Below are the code and all the weights of a small trained network. Each question names an input and a class and asks about switching units off, where a switched-off unit gives its printed mean instead of its output.

import numpy as np


def w(rows, s, z=0):
    codes = np.array(rows[::2]) - 128.0
    scale = np.full(codes.shape[1], s)
    scale[-1] = z or s
    return codes * scale


def norm(h):
    return h / np.sqrt((h * h).mean(-1, keepdims=True) + 1e-5)


def f(y):
    return y / 2 * (1 + np.tanh(0.7978845608 * (y + 0.044715 * y**3)))


def log_softmax(a):
    a = a - a.max(-1, keepdims=True)
    return a - np.log(np.exp(a).sum(-1, keepdims=True))


def net(x, mask):
    res = np.array(x, float).reshape(1, 4) / 4 @ E
    u = 0
    for l in range(2):
        y = f(norm(res) @ A[l][:, :-1].T + A[l][:, -1])
        res = res + np.where(mask[u : u + 10], y, B[l][:, -1]) @ B[l][:, :-1]
        u += 10
    return log_softmax(norm(res)[-1] @ U[:, :-1].T + U[:, -1])


A, B = {}, {}
E = w([
[168,130,254,73,104,138,142],'x0',
[119,44,122,124,194,238,96],'x1',
[103,178,99,193,142,212,137],'x2',
[182,123,92,64,60,185,72],'x3',
],0.0079)
A[0] = w([
[138,35,206,58,122,146,119,1],'L0N1',
[96,183,109,254,194,76,167,109],'L0N2',
[108,172,41,164,108,135,140,152],'L0N3',
[104,46,36,113,165,113,131,64],'L0N4',
[125,170,106,117,58,159,105,139],'L0N5',
[103,139,41,108,101,127,145,65],'L0N6',
[106,184,119,143,79,177,141,130],'L0N7',
[96,74,171,149,205,193,113,58],'L0N8',
[112,132,165,172,182,166,147,164],'L0N9',
[102,221,112,138,132,63,143,52],'L0N10',
],0.012,0.0031)
B[0] = w([
[49,250,95,74,147,121,154,235],'L0N1',
[81,211,101,18,147,122,102,254],'L0N2',
[116,169,94,125,72,114,58,214],'L0N3',
[152,42,167,148,208,164,63,219],'L0N4',
[136,131,21,110,161,117,123,189],'L0N5',
[217,212,174,138,169,123,54,180],'L0N6',
[208,166,89,142,144,112,196,166],'L0N7',
[210,69,192,115,71,173,245,224],'L0N8',
[145,73,94,123,222,152,152,185],'L0N9',
[109,142,144,218,59,183,211,218],'L0N10',
],0.013,0.0071)
A[1] = w([
[180,169,59,115,55,199,112,95],'L1N1',
[109,157,80,71,139,170,176,180],'L1N2',
[110,122,69,152,169,153,101,14],'L1N3',
[111,50,125,209,151,145,152,173],'L1N4',
[83,123,177,193,33,111,186,12],'L1N5',
[126,220,150,206,89,93,91,151],'L1N6',
[40,83,174,96,178,139,140,3],'L1N7',
[171,76,146,134,135,91,191,222],'L1N8',
[153,158,49,169,115,89,146,29],'L1N9',
[152,156,128,125,104,117,8,179],'L1N10',
],0.016,0.0019)
B[1] = w([
[64,201,172,37,163,119,172,229],'L1N1',
[116,163,169,99,101,66,75,254],'L1N2',
[138,143,186,150,38,66,99,151],'L1N3',
[155,162,75,145,183,195,217,150],'L1N4',
[177,3,147,185,73,44,54,169],'L1N5',
[205,79,151,14,138,124,238,215],'L1N6',
[116,238,129,112,35,109,131,174],'L1N7',
[115,110,1,200,147,115,85,164],'L1N8',
[79,152,167,78,113,108,141,182],'L1N9',
[37,128,128,240,124,173,68,204],'L1N10',
],0.013,0.012)
U = w([
[92,226,155,29,122,91,160,250],'0',
[193,15,177,125,86,42,156,1],'1',
[186,83,94,138,187,185,216,29],'2',
[87,112,150,202,138,131,7,34],'3',
],0.013,0.0019)

Each question gives the input, the list of numbers given to net, and the class t.
The units are the neurons (one row each of A and B). Each row of codes is followed by its name. A weight is (code - 128) times the scale printed after its matrix; where a second scale follows, it is the last column's (A, B and U).
mask holds one flag per neuron, layer by layer. A switched-off neuron (its flag False) gives its mean, the last column of its row in B, instead of its output. The means were averaged over made-up inputs and are rounded, as every weight is.
A unit's drop is (log p(t) with every unit on - log p(t) with that unit switched off) / (log p(t) with every unit on - log p(t) with every unit switched off).
The circuit of an input: a set's keep is (log p(t) with only the set's units on - log p(t) with every unit switched off) / (log p(t) with every unit on - log p(t) with every unit switched off). Starting from the 12 units with the biggest drops (on a tie, the unit counted first), units are removed one at a time, each time the one whose removal leaves the highest keep (on an exact tie, the one counted first), for as long as the keep stays at least 0.8.
units of the circuit, in order: the units of the circuit, biggest drop first
most important unit: the unit with the biggest drop
top k neurons: the k neurons with the biggest drops, biggest first
top k neurons in layer l: the k neurons of layer l with the biggest drops, biggest first
drop of u: that unit's drop, to one decimal
input [4,-2,-6,-6], class 1: top neuron in layer 0 : (L0N2)
input [-4,-5,-5,-1], class 1: units of the circuit, in order : (L0N10, L1N5)
input [5,-7,3,-3], class 1: top 3 neurons : (L1N5, L0N10, L0N1)
input [0,-5,-2,-2], class 1: units of the circuit, in order : (L1N5, L0N10)
input [-8,5,7,5], class 3: top 2 neurons in layer 1 : (L1N10, L1N6)
input [-8,1,-1,-7], class 3: units of the circuit, in order : (L0N4, L1N1)
input [-3,2,-5,-2], class 2: top 4 neurons : (L0N4, L1N4, L0N3, L1N2)
input [2,-8,-5,-7], class 1: units of the circuit, in order : (L1N5, L0N10)
input [-6,6,5,8], class 3: top 3 neurons : (L0N4, L1N10, L1N6)
input [4,3,7,-6], class 2: top 4 neurons : (L0N8, L0N9, L0N1, L1N1)
input [-5,4,7,7], class 3: top 2 neurons : (L1N10, L0N10)
input [6,7,1,-6], class 2: top 3 neurons : (L0N8, L0N9, L0N2)
input [-2,3,-4,0], class 2: top 2 neurons in layer 0 : (L0N4, L0N2)
input [1,8,-4,-8], class 2: most important unit : L0N8
input [-2,3,3,-1], class 2: top 2 neurons : (L0N8, L0N1)
input [-5,-1,-8,-3], class 3: top 2 neurons : (L0N4, L0N8)
input [-1,1,-2,2], class 3: top 2 neurons in layer 0 : (L0N8, L0N4)
input [5,6,1,-6], class 2: top 2 neurons in layer 0 : (L0N8, L0N9)
input [-1,-6,-4,2], class 1: top 2 neurons : (L1N5, L0N2)
input [-8,6,1,2], class 3: top neuron in layer 0 : (L0N3)
input [-8,6,6,2], class 3: drop of L1N6 : 0.1
input [7,-5,4,-1], class 1: drop of L1N5 : 0.2
input [4,-8,0,-2], class 1: drop of L1N5 : 0.2
